How the items are linked:
at | ve za
j950 | j239 j262
j145 | j852 j906
j852 | j367 j375
j725 | j320 j594
j714 | j330 j520
j441 | j553 j902
j7 | j72 j299
j43 | j115 j391
j553 | j520 j330
j667 | j950 j168
j780 | j532 j778
j115 | j375 j367
j583 | j504 j101
j367 | j391 j115
j800 | j714 j344
j168 | j43 j667
j375 | j906 j852
j778 | j70 j780
j906 | j189 j145
j189 | j780 j70
j72 | j800 j586
j391 | j667 j43
j344 | j586 j800
j299 | j18 j7
j320 | j227 j870
j870 | j594 j320
j586 | j299 j72
j902 | j583 j441
j520 | j344 j714
j594 | j884 j725
j884 | j101 j504
j227 | j778 j532
j262 | j168 j950
j18 | j262 j239
j70 | j145 j189
j239 | j7 j18
j504 | j725 j884
j101 | j441 j583
j330 | j902 j553
j532 | j870 j227

In the rows, 63 means zero.

Each row, then its item:
[  41   66   43   52   56   62   81   41   96   75  106   90   49   56   54   66   69   92   39   49   41   54   84   61   69   58   74   70   86   42   54   58   82   63   67   59   89   44   71   76   71   61   85   68   73   50   45   67   80   54   60   74   66   61   81   56   34   95   90   57   75   92   38   66   16   78   84   45   59   66   22]: j950
[  75   40   44   67   50   79   84   76  108   76   66   91   36   74   46   82   62   70   44   55   54   76   76   62   56   83   76   64   57   48   37   71   70   66   79   64   80   64   65   86   63   45   69   54   93   62   59   52   91   50   61   65   42   64   66   84   18   64   86  103   64   59   35   84   15   72   92   57   53   51   28]: j532
[  23   98   24   34   69   58   80   18   70   75   85   71   58   84   58   36   81   78   39   48   32   24   75   75   83   46   62   79   91   52   81   64   62   64   58   52   66   32   89   60   85   56   59   69   56   34   38   76   65   48   72   59   81   63   61   55   58   68   66   52   60   80   32   73   23   80   60   42   60   72   48]: j391
[  53   80   88   76   66   56   40   36   29   48   67   52   99   67   76   45   56   71   86   63   53   40   55   72   66   64   48   62   48   62   63   59   42   59   51   60   38   36   66   33   52   67   57   74   42   40   77   83   49   85   52   72   85   61   73   52  104   52   57   19   60   80  101   44  116   54   45   41   88   69   79]: j778
[  48   63   39   53   47   58   74   39   96   72  104   93   50   47   57   60   69   87   32   44   43   60   85   58   69   56   79   69   96   48   55   56   78   58   61   54   87   51   69   74   76   59   84   74   74   50   42   70   88   49   63   69   64   68   86   45   27   93   94   57   73   87   38   67   13   73   89   40   55   65   24]: j950
[  29   94   38   34   68   63   80   42   74   67   87   88   44   54   60   52   69   93   28   52   45   43   92   61   66   45   75   79  101   40   75   48   65   49   58   54   82   54   82   59   57   63   64   76   62   55   44   58   59   58   62   79   80   56   82   56   55   81   72   46   73   79   15   74   30   64   75   39   52   84   33]: j667
[  41   90   75   64   70   58   32   29   31   57   70   59   93   71   82   48   69   72   89   54   50   36   50   86   64   48   52   66   51   65   65   54   55   68   48   56   35   37   63   38   67   76   49   77   32   49   70   69   40   85   75   58   87   63   65   56  107   51   43   10   42   64   73   51  101   60   37   45   84   73   82]: j18
[  38   91   62   46   66   51   45   34   32   59   70   61   82   59   68   39   66   80   67   53   38   22   69   72   63   77   51   62   58   66   65   53   42   63   55   56   59   32   82   38   71   83   50   82   44   19   69   83   51   78   48   74   92   65   78   47   86   82   52    9   46   88   83   53  101   66   55   58   80   71   63]: j262
[ 100   41   95   76   67   65   40   92   46   47   31   40   95   63   74   72   58   44   95   63   91   90   43   60   53   67   55   52   33   77   59   75   60   72   58   72   42   73   40   58   57   54   42   52   70   75   93   57   62   79   67   44   57   67   53   71   79   45   37   64   49   54  108   49  110   46   42   75   79   61   78]: j520

In each set, the symbols that take the first to the second take the third to the fourth. Give the fourth.
Answers are names.
A [  38   78   33   40   72   64   89   35   81   70   85   86   36   59   54   61   70   83   30   44   39   51   89   72   82   25   74   82   92   45   78   54   71   49   66   61   86   54   73   70   69   56   75   70   75   58   35   75   74   52   67   56   59   71   68   58   60   68   76   67   61   73   25   83   23   68   74   32   59   76   26]
B [  98   33   58   79   50   63   86   77   90   84   65   68   41   63   67   84   67   45   48   71   61   94   67   42   71   52   77   62   68   71   56   61   73   55   69   78   76   95   55   96   49   63   84   34   75   91   54   59   75   45   74   59   27   56   58   73   35   67   89  118   74   50   40   83   21   62   74   78   46   47   50]
C [  91   35   62   74   49   74   77   89   87   82   60   61   38   57   64   90   54   50   47   69   79   98   60   44   68   73   67   62   63   66   57   62   72   64   68   68   77  105   55   86   60   61   73   47   73   94   54   41   59   55   75   73   40   57   51   75   37   73   84  109   88   39   48   70   30   77   80  101   32   44   68]
D j667

A [  55   69   43   43   46   69   85   49   94   79  106   92   35   50   63   61   68   83   40   47   47   55   79   60   65   56   80   73   92   54   67   67   68   76   64   58   93   64   79   82   65   61   68   76   73   64   37   55   80   55   77   63   59   55   80   67   29   85   73   65   76   68    5   79    7   70   84   50   45   73   26]
B [  54   50   59   64   55   77   79   54  104   69   89   98   48   45   53   74   61   77   36   64   48   77   73   43   64   70   87   82   84   51   56   51   67   62   68   52   88   64   68   91   49   58   89   68   79   60   47   54   81   42   58   79   48   55   88   73   33   77   98   88   82   75   33   76   30   62   99   35   41   58   17]
C [  27   94   37   28   72   56   79   39   69   68   91   90   42   47   64   49   68   88   33   53   43   45   92   65   66   42   74   78   97   43   77   46   73   48   62   61   83   55   85   63   60   69   67   74   62   58   46   55   52   55   60   78   77   52   79   63   52   85   69   41   73   81   21   78   32   66   79   41   52   81   33]
D j950

A [ 100   29   83   83   54   53   51  105   63   58   34   43   74   55   66   78   49   36   91   73   88   87   39   50   50   85   69   48   44  104   42   76   69   76   70   79   38   83   35   62   55   67   53   50   71   92   81   45   69   65   70   65   34   62   63   72   52   51   57   73   56   36   81   60   87   46   50   96   77   46   83]
B [  94   42   93   79   64   65   41   95   48   50   30   38   92   60   71   74   53   46   86   67   95   98   33   52   70   86   51   60   35   84   64   61   60   67   71   54   39   82   44   56   55   51   51   60   65   84   93   58   47   66   53   60   53   64   49   74   77   50   49   71   61   35  104   48  107   69   50   91   63   54   87]
C [  18   93   26   33   71   59   77   22   65   72   87   78   60   85   56   39   90   83   40   49   33   24   79   79   86   44   60   75   90   49   75   58   63   63   55   55   65   40   85   64   86   65   58   73   61   43   37   80   66   53   74   61   84   60   69   54   62   66   69   43   54   84   39   76   17   82   63   47   67   72   46]
D j667

A [  98   40   85   71   58   61   56   98   71   60   31   55   58   47   62   69   37   38   78   69   97   98   64   43   54   88   61   58   47   82   58   70   48   70   76   84   47   96   41   44   26   59   65   72   68  106   87   41   67   80   65   75   47   62   60   89   66   42   62   67   82   30   66   64   90   46   48   83   59   56   89]
B [  15   92   49   52   79   54   55   28   43   57   77   66   79   54   52   53   71   87   64   58   48   33   78   88   60   68   44   68   74   45   54   58   72   52   43   51   62   25   72   54   87   56   56   86   60   17   53   84   67   71   50   65   99   75   56   46   84   70   55   19   44  107   83   45   74   58   63   33   78   74   61]
C [  70   62   87   74   81   57   39   70   24   52   41   29   76   69   73   67   62   43  102   68   78   61   51   79   67   43   44   58   51   81   77   70   58   59   60   71   48   67   48   48   58   69   62   61   49   82   73   78   58   81   64   47   72   79   49   52  102   36   38   47   61   49  100   54  110   57   28   67   81   63  103]
D j667

A [  18  104   61   42   81   46   55   41   29   59   71   54   79   54   69   57   64   75   76   64   51   35   47   79   55   65   57   62   74   54   72   57   69   69   43   56   58   33   74   58   79   65   42   87   56   22   57   75   54   61   59   61   98   66   54   47   94   66   22   22   31   95   74   42   96   53   65   49   75   77   61]
B [ 109   22   69   84   49   70   52   84   79   72   40   63   53   69   53   62   70   38   81   55   84   92   64   51   71   72   70   63   49   92   61   74   51   74   84   73   52  102   38   64   45   63   84   61   68  101   73   62   81   60   74   49   30   71   60   80   46   46   82   89   71   21   61   80   62   68   39   83   61   36   82]
C [  26   91   34   27   70   65   79   41   75   69   98   89   45   56   58   49   71   89   29   49   44   46   88   66   63   40   74   77   97   47   81   49   73   52   57   57   83   55   80   63   63   68   69   68   60   55   41   53   54   59   65   81   82   55   78   61   54   88   72   46   73   80   15   74   36   66   81   43   50   84   34]
D j532

A [  84   66   85   73   67   57   53   84   36   56   32   35   90   66   79   66   54   44   91   66   75   59   24   65   66   73   52   47   44   84   65   78   31   75   62   65   43   67   66   50   61   59   54   63   56   65   75   81   52   74   55   61   60   57   42   59   88   45   23   63   53   43  111   50  120   65   40   86   71   58   95]
B [  89   33   58   78   46   63   81   73   93   84   63   71   41   67   65   84   66   42   47   69   67   93   68   45   73   48   86   58   71   71   52   63   69   63   72   82   78   91   54   91   53   60   80   40   71   89   56   59   70   47   76   54   24   62   62   70   37   63   84  122   74   50   42   81   22   65   75   83   48   52   47]
C [  73   77   91   65   59   58   31   48   32   56   44   39   83   78   92   44   60   51   87   70   68   40   51   68   64   53   51   50   48   77   80   68   37   77   50   64   46   54   55   33   64   80   54   63   28   59   68   62   54   94   78   52   78   60   64   49   95   62   31   17   66   58   96   48  114   59   40   79   73   64  100]
D j532

A [  70   62   84   74   82   53   44   70   28   53   42   27   80   70   71   66   63   48  105   66   78   66   50   81   68   40   47   59   48   78   72   66   57   60   66   66   48   71   42   46   60   67   65   62   49   81   74   80   55   79   65   48   67   82   46   51  104   34   31   42   57   50   96   58  113   61   31   70   83   61  105]
B [  73   42   46   71   47   83   89   76  105   67   68   89   37   66   48   79   68   61   35   62   52   77   74   58   53   76   81   61   61   54   38   70   68   68   80   60   82   68   67   88   69   44   74   57   88   66   51   57   88   47   63   67   41   64   69   84   22   66   88  109   63   64   36   81   11   68   93   56   54   48   31]
C [  45   88   72   53   65   58   35   29   33   60   63   62   91   69   80   46   68   71   87   59   51   28   47   85   65   46   50   66   49   66   68   56   59   62   41   55   41   41   68   38   62   71   44   68   36   46   68   71   42   85   75   60   88   66   61   54  111   52   43    9   44   68   80   53  104   60   39   45   88   79   80]
D j950

A [  41   92   31   39   68   71   91   38   73   69   90   84   58   82   63   42   79   88   27   57   34   32   87   66   74   46   59   70   85   34   84   69   67   57   58   59   73   39   96   65   80   65   62   54   67   41   50   75   56   53   54   61   85   58   78   55   54   79   75   60   73   98   42   73   16   71   73   52   57   86   39]
B [  25   98   53   53   83   65   62   39   53   57   79   71   76   71   70   55   67   79   63   70   42   25   51   82   56   57   54   64   74   35   68   58   66   61   42   41   78   25   94   57  100   71   52   58   46   21   50   76   41   61   65   67   97   54   69   36   78   88   47   21   50   91   79   48   66   83   73   56   65   78   66]
C [ 109   33   69   77   47   83   63   75   91   74   68   72   44   63   59   85   64   53   64   54   78   94   61   56   61   59   81   66   52   85   57   55   73   72   89   77   65  105   57   81   38   56   75   60   68   99   71   44   62   49   76   56   33   62   58   94   49   45   81  109   78   18   36   85   40   78   65   78   39   55   60]
D j520

A [  95   19   92   89   56   56   50  100   56   62   35   39   78   49   70   67   44   41   87   70   96   89   53   54   59   84   53   53   34   84   42   83   66   75   72   73   43   85   31   50   54   63   69   52   60   86   80   63   64   88   57   75   44   63   69   50   64   58   66   58   76   47   97   57   96   50   49   84   79   41   88]
B [ 100   41   97   77   66   62   38   93   44   47   29   40   92   61   75   74   58   40   94   67   85   95   42   59   56   70   58   54   33   78   49   72   65   68   57   65   43   71   36   59   60   58   51   50   67   78   90   60   63   77   62   43   59   62   51   81   79   48   37   61   45   56  106   50  113   41   44   74   73   59   82]
C [  45   83   72   61   66   61   29   26   38   49   66   52   90   65   80   44   73   74   88   58   47   28   47   84   59   52   55   64   52   67   64   60   61   69   43   55   40   37   60   41   66   71   46   75   37   40   70   72   40   79   74   58   90   66   62   55  105   48   45   14   46   67   73   52  101   57   42   45   87   71   81]
D j262

A [ 104   31   67   81   42   83   63   77   87   69   72   72   41   64   62   86   59   52   62   54   79   98   59   60   64   59   76   65   55   85   64   56   63   69   83   79   62  108   55   81   35   50   73   63   70  102   68   40   64   52   74   55   35   60   53   96   47   49   85  103   76   20   33   78   41   75   65   76   36   51   64]
B [  71   67   82   76   82   52   38   69   25   51   42   31   81   64   71   66   63   42  103   66   83   65   48   78   72   45   54   60   50   84   79   66   56   62   66   71   44   71   48   45   60   71   61   59   49   83   73   77   58   78   64   48   69   75   43   49  105   38   32   45   57   50   99   57  112   58   32   69   86   58  104]
C [  52   81   89   69   70   54   37   38   36   52   58   53   92   70   81   43   51   69   78   64   61   38   58   74   63   60   50   63   46   61   59   64   46   69   58   64   29   37   60   42   55   77   60   72   36   40   76   83   49   87   48   68   83   62   70   49  103   52   59   19   61   71  104   44  116   56   42   46   88   63   76]
D j667

A [  47   62   41   57   51   60   78   43   98   71   98   93   53   52   56   62   65   87   38   50   45   55   83   57   69   61   78   72   88   45   52   56   78   67   63   58   86   47   71   72   75   62   80   71   73   47   40   72   82   48   62   69   63   62   77   51   28   98   91   59   72   86   36   64   14   72   87   45   57   67   25]
B [  34   93   63   48   66   51   48   36   26   56   68   56   81   63   74   33   70   80   66   46   40   24   70   73   62   74   49   63   63   63   56   59   38   55   51   54   55   30   83   37   73   82   53   86   48   19   67   85   45   75   46   71   90   59   73   45   79   82   48   15   39   83   80   47   95   61   47   58   86   75   66]
C [  13   89   50   51   83   53   52   33   48   61   73   65   80   49   53   47   67   90   70   62   49   37   79   82   60   73   47   69   73   38   55   55   74   56   52   49   65   22   68   49   89   60   53   87   61   21   59   76   64   65   54   68  102   79   54   48   78   67   52   23   44  101   84   46   70   55   64   34   76   80   66]
D j667

A [  90   42   82   77   52   64   51   99   64   54   35   55   55   47   60   65   42   43   79   63  104  101   64   43   54   89   68   52   50   83   66   70   49   74   79   80   47   94   39   54   28   59   62   78   66  108   84   34   68   83   62   72   47   68   64   77   63   44   64   66   85   29   64   64   95   44   49   81   60   46   91]
B [  16   96   50   46   84   56   53   32   48   60   77   63   81   56   49   49   71   91   64   61   49   36   76   83   61   64   46   64   72   36   61   51   73   59   47   47   58   24   75   52   83   61   59   84   61   18   57   81   57   72   60   63  104   78   55   41   83   73   56   22   38  101   82   44   77   61   63   38   81   72   62]
C [ 108   37   72   78   42   85   60   74   91   69   65   73   39   55   59   84   59   52   62   56   79   94   58   53   65   62   78   69   58   83   57   54   66   64   82   80   64  103   56   77   34   53   70   62   71   98   67   41   60   52   69   55   33   60   55   97   51   50   86  110   81   21   31   79   45   77   69   77   43   56   63]
D j778

A [  93   41   84   77   50   63   54   96   67   59   37   55   54   50   63   65   38   43   76   72   96  100   64   47   53   86   65   55   47   90   63   70   53   68   77   80   48  102   35   51   28   62   65   75   72  111   83   36   64   77   61   66   47   61   61   83   68   46   65   73   81   29   62   66   97   46   50   76   62   49   94]
B [  88   23   97   93   52   52   52   99   58   61   36   38   82   50   65   77   43   44   87   71   89   91   54   54   62   83   54   53   38   84   43   82   68   71   67   73   43   85   33   54   53   61   72   55   61   91   80   59   67   88   61   75   49   68   66   52   65   59   61   58   76   49  103   50   96   48   51   82   79   42   84]
C [  56   81   75   71   66   40   45   38   21   67   49   35   79   80   88   56   71   46   92   75   55   38   62   71   68   41   45   50   53   68   71   65   52   62   45   77   45   42   55   45   62   88   72   64   30   47   67   86   55   87   68   55   78   73   53   44  102   62   37   34   52   81  102   45   99   51   39   69   90   62   93]
D j18

A [  51   66   40   44   44   65   83   52   98   75  102   95   33   48   65   57   68   85   41   46   52   48   71   66   63   56   83   74   94   53   68   67   73   76   59   65   95   61   75   80   60   66   69   75   68   61   39   59   86   55   80   61   63   57   77   63   32   90   82   65   73   70    5   77   15   73   86   51   44   68   24]
B [  45   84   71   59   67   56   32   26   29   56   66   58   86   69   81   50   72   75   86   60   49   26   48   85   68   47   54   67   47   66   65   57   56   68   45   58   42   38   67   39   65   73   44   70   38   40   67   73   44   84   76   58   89   59   61   60  107   51   44    9   48   62   79   50  100   61   37   41   82   75   78]
C [  17   97   37   44   79   52   66   49   57   58   72   70   65   64   62   58   78   75   57   60   33   20   55   70   54   50   64   67   89   48   63   64   73   59   44   47   74   21   87   57   97   71   42   61   58   30   40   69   63   58   67   52   88   60   75   40   61   82   41   28   33   94   62   55   58   59   70   53   77   81   46]
D j520

A [  55   58   42   55   62   75   76   62  105   65   86  107   51   62   42   67   76   82   34   59   51   68   71   56   58   58   88   85   85   46   55   61   76   66   65   55   86   55   71   84   64   46   64   67   89   55   47   53   82   39   65   48   47   58   79   82   36   65   77   80   62   76   23   81   20   58   81   37   48   79   16]
B [  57   57   45   50   56   67   92   71   96   71   66   81   39   61   45   78   57   68   28   61   63   72   71   51   63   78   84   70   84   61   65   60   54   67   87   50   89   70   78   90   78   44   65   63   86   70   47   56   83   35   56   81   36   58   74   73   27   74   73   96   74   56   24   76   24   84   95   62   46   55   28]
C [  74   77   91   62   57   60   37   49   32   53   50   42   80   76   97   46   58   52   89   62   72   47   47   65   69   56   50   50   48   70   78   63   40   81   45   62   46   53   54   28   63   84   52   67   31   62   73   64   54   92   78   53   82   64   63   50   89   63   33   21   62   57   91   45  108   54   37   75   79   64   99]
D j778

A [  70   45   55   61   59   69   91   97   83   71   57   71   42   52   41   86   64   63   49   74   69   90   65   53   60   77   80   71   71   81   59   65   79   64   79   68   68   92   64  103   54   49   60   61   89   87   68   53   79   34   67   72   43   60   59   86   36   58   78  118   70   55   22   81   26   59   88   68   43   54   36]
B [  70   61   82   77   82   59   42   67   24   54   41   33   75   67   71   67   63   44  107   71   81   63   49   80   70   39   50   58   50   83   80   68   59   66   57   72   46   63   44   48   60   69   70   58   51   79   72   74   59   79   62   45   65   75   41   44  104   33   31   42   57   49  101   57  112   57   30   69   83   61  105]
C [  34   98   60   45   65   48   52   34   32   54   69   58   78   64   68   32   67   79   64   53   42   26   75   68   61   75   48   59   55   62   60   64   45   58   47   47   59   34   79   38   66   80   54   84   48   17   69   81   51   77   46   73   89   57   73   48   79   86   57   12   43   83   81   53  101   65   52   62   86   67   63]
D j950

A [  56   59   44   45   58   80   79   65  105   66   93  107   46   56   46   63   72   83   38   60   43   66   72   59   60   57   88   83   82   40   55   64   77   67   70   50   85   50   73   84   61   46   62   63   92   58   53   46   88   42   70   53   49   55   76   83   31   63   77   82   59   78   26   82   19   62   80   34   49   79   14]
B [  44   85   75   57   67   60   33   31   31   55   67   59   85   74   76   49   66   71   93   55   50   24   50   84   60   53   53   65   52   67   69   58   54   71   42   59   39   41   61   35   64   70   46   74   36   44   68   69   40   82   75   60   87   60   58   60  109   52   44   17   44   59   75   51  101   59   37   43   80   77   83]
C [  48   63   41   57   55   63   74   38   94   73  102   84   53   50   58   61   71   91   32   46   43   52   81   58   72   61   71   73   92   44   58   55   80   66   66   61   91   44   66   70   66   57   85   71   73   48   43   68   82   53   66   70   62   63   88   49   28   96   94   54   75   91   41   68   13   71   83   44   54   70   27]
D j262

A [  19   90   53   49   82   53   55   34   45   57   78   69   78   53   52   51   67   87   69   56   49   36   74   93   62   64   45   68   68   30   59   65   71   59   44   53   64   26   69   51   82   58   56   83   63   19   54   80   64   69   50   61  104   74   55   44   83   71   54   21   43   95   84   38   73   59   60   33   78   77   62]
B [  14   95   35   44   79   50   70   44   56   59   78   72   64   70   61   54   78   72   61   65   33   21   56   72   54   49   68   68   90   47   63   65   71   59   46   41   75   19   89   56  102   69   40   64   64   19   46   74   65   61   66   58   86   58   73   42   59   85   44   30   41   92   60   56   60   59   67   58   79   82   47]
C [  72   75   88   65   56   57   31   48   29   56   52   45   80   74  100   49   57   52   90   63   68   44   45   71   64   59   49   50   48   74   81   73   41   79   45   63   49   53   54   29   66   82   46   67   31   61   69   61   54   93   79   53   75   58   59   49   89   59   38   22   60   59   87   43  114   60   37   76   77   64  101]
D j778

A [  19  106   59   44   77   48   55   43   31   54   70   54   85   51   62   55   68   87   70   70   49   32   52   79   55   62   56   65   78   52   63   56   64   69   39   51   68   29   82   53   86   70   39   85   52   26   51   77   54   64   56   73   92   66   49   44   86   65   26   24   29   96   75   40   95   58   67   46   73   78   62]
B [  33   79   35   38   76   62   86   32   76   71   90   88   42   65   52   61   73   82   37   46   41   47   86   71   80   27   76   75   92   43   74   48   72   50   59   66   86   58   78   73   67   52   75   68   72   53   44   75   71   48   65   64   62   67   66   65   56   67   78   68   64   81   18   79   16   69   71   29   63   71   29]
C [  55   59   42   52   59   78   79   57  107   62   90  104   54   58   50   65   78   79   43   57   47   64   76   54   55   60   91   80   84   43   55   60   73   67   69   54   83   54   70   86   63   45   60   64   91   59   54   45   86   43   62   53   49   61   79   79   35   68   78   82   57   79   24   79   29   60   83   36   49   74   13]
D j18

